Below are the code and all the weights of a small trained network. Each question names an input and a class and asks about switching units off, where a switched-off unit gives its printed mean instead of its output.

import numpy as np


def w(rows, s, z=0):
    codes = np.array(rows[::2]) - 128.0
    scale = np.full(codes.shape[1], s)
    scale[-1] = z or s
    return codes * scale


def norm(h):
    return h / np.sqrt((h * h).mean(-1, keepdims=True) + 1e-5)


def f(y):
    return y / 2 * (1 + np.tanh(0.7978845608 * (y + 0.044715 * y**3)))


def log_softmax(a):
    a = a - a.max(-1, keepdims=True)
    return a - np.log(np.exp(a).sum(-1, keepdims=True))


def net(x, mask):
    res = np.array(x, float).reshape(1, 5) / 4 @ E
    u = 0
    for l in range(3):
        y = f(norm(res) @ A[l][:, :-1].T + A[l][:, -1])
        res = res + np.where(mask[u : u + 7], y, B[l][:, -1]) @ B[l][:, :-1]
        u += 7
    return log_softmax(norm(res)[-1] @ U[:, :-1].T + U[:, -1])


A, B = {}, {}
E = w([
[144,254,183,45,102],'x0',
[119,139,125,122,128],'x1',
[125,228,175,161,122],'x2',
[117,142,121,122,129],'x3',
[64,82,166,133,66],'x4',
],0.0074)
A[0] = w([
[147,88,122,84,124,1],'0.n0',
[141,163,154,108,136,122],'0.n1',
[145,163,246,214,151,58],'0.n2',
[127,164,121,149,86,118],'0.n3',
[91,125,161,113,71,205],'0.n4',
[163,186,181,132,135,153],'0.n5',
[133,157,137,158,122,19],'0.n6',
],0.012,0.0014)
B[0] = w([
[168,148,97,150,2,153],'0.n0',
[148,100,123,166,156,187],'0.n1',
[162,127,94,130,116,253],'0.n2',
[128,109,169,122,12,159],'0.n3',
[80,65,138,128,156,227],'0.n4',
[90,105,124,85,163,248],'0.n5',
[64,84,24,182,27,140],'0.n6',
],0.0092,0.0046)
A[1] = w([
[111,228,108,149,133,103],'1.n0',
[150,150,191,88,109,67],'1.n1',
[123,126,11,82,28,116],'1.n2',
[151,215,126,113,38,201],'1.n3',
[143,103,140,45,144,72],'1.n4',
[117,77,126,95,164,4],'1.n5',
[160,149,86,86,99,152],'1.n6',
],0.011,0.0027)
B[1] = w([
[97,89,117,254,138,170],'1.n0',
[154,156,194,147,150,158],'1.n1',
[165,204,142,205,44,254],'1.n2',
[179,55,122,146,92,211],'1.n3',
[166,198,137,179,143,180],'1.n4',
[100,149,209,224,92,149],'1.n5',
[71,180,156,80,25,183],'1.n6',
],0.0069,0.0044)
A[2] = w([
[109,108,87,46,83,104],'2.n0',
[126,83,127,108,95,89],'2.n1',
[153,189,159,108,96,169],'2.n2',
[130,246,2,142,176,184],'2.n3',
[131,180,208,73,106,124],'2.n4',
[41,3,92,89,204,253],'2.n5',
[125,173,114,158,73,94],'2.n6',
],0.0095,0.0027)
B[2] = w([
[123,77,1,140,86,127],'2.n0',
[88,169,107,122,71,144],'2.n1',
[145,78,101,154,207,187],'2.n2',
[76,95,150,51,79,220],'2.n3',
[142,115,79,178,186,191],'2.n4',
[146,184,128,93,170,254],'2.n5',
[205,186,83,136,67,179],'2.n6',
],0.0082,0.0061)
U = w([
[202,130,124,218,32,51],'0',
[83,79,193,2,150,249],'1',
[144,120,172,150,237,126],'2',
],0.0087,0.0012)

Each question gives the input, the list of numbers given to net, and the class t.
The units are the neurons (one row each of A and B). Each row of codes is followed by its name. A weight is (code - 128) times the scale printed after its matrix; where a second scale follows, it is the last column's (A, B and U).
mask holds one flag per neuron, layer by layer. A switched-off neuron (its flag False) gives its mean, the last column of its row in B, instead of its output. The means were averaged over made-up inputs and are rounded, as every weight is.
A unit's drop is (log p(t) with every unit on - log p(t) with that unit switched off) / (log p(t) with every unit on - log p(t) with every unit switched off).
The circuit of an input: a set's keep is (log p(t) with only the set's units on - log p(t) with every unit switched off) / (log p(t) with every unit on - log p(t) with every unit switched off). Starting from the 12 units with the biggest drops (on a tie, the unit counted first), units are removed one at a time, each time the one whose removal leaves the highest keep (on an exact tie, the one counted first), for as long as the keep stays at least 0.8.
circuit, biggest first: the units of the circuit, biggest drop first
most important unit: the unit with the biggest drop
top k neurons: the k neurons with the biggest drops, biggest first
k most important neurons of layer l: the k neurons of layer l with the biggest drops, biggest first
input [3,-8,-3,-1,-7], class 1: circuit, biggest first : (2.n3)
input [-7,-2,5,8,0], class 2: circuit, biggest first : (1.n2; 2.n5)
input [-8,-8,-1,7,0], class 2: top 2 neurons : (2.n5; 2.n3)
input [7,-6,-6,-3,-2], class 2: top 4 neurons : (0.n6; 0.n2; 2.n2; 0.n3)
input [-3,-5,0,-2,4], class 1: top 2 neurons : (1.n2; 2.n4)
input [0,-2,6,6,-8], class 1: top 3 neurons : (0.n5; 2.n3; 0.n0)
input [-6,-7,-3,3,0], class 2: circuit, biggest first : (0.n6; 0.n3; 2.n5)
input [2,-3,-6,0,3], class 0: top 2 neurons : (0.n0; 1.n2)
input [-7,-3,4,-8,-8], class 1: top 2 neurons : (2.n3; 1.n2)
input [0,-4,0,5,-3], class 1: top 2 neurons : (2.n3; 0.n4)
input [3,1,-6,-1,5], class 0: top 2 neurons : (0.n0; 1.n2)
input [7,-2,5,5,4], class 2: top 4 neurons : (0.n0; 0.n5; 1.n1; 0.n4)
input [7,-3,3,1,-1], class 2: top 2 neurons : (0.n5; 0.n0)
input [-8,1,-2,1,4], class 2: top 2 neurons : (2.n3; 2.n5)
input [7,-1,1,-2,5], class 2: 2 most important neurons of layer 2 : (2.n4; 2.n3)
input [7,1,-1,8,-1], class 2: most important unit : 2.n4
input [-4,1,-7,0,-8], class 1: 3 most important neurons of layer 0 : (0.n3; 0.n6; 0.n2)
input [7,-3,-5,-5,-1], class 2: 2 most important neurons of layer 0 : (0.n6; 0.n2)
input [-2,2,1,3,2], class 1: 2 most important neurons of layer 2 : (2.n4; 2.n2)
input [5,-4,-8,-8,-3], class 0: circuit, biggest first : (0.n0)
input [-3,6,-1,-8,-5], class 1: 2 most important neurons of layer 1 : (1.n3; 1.n0)
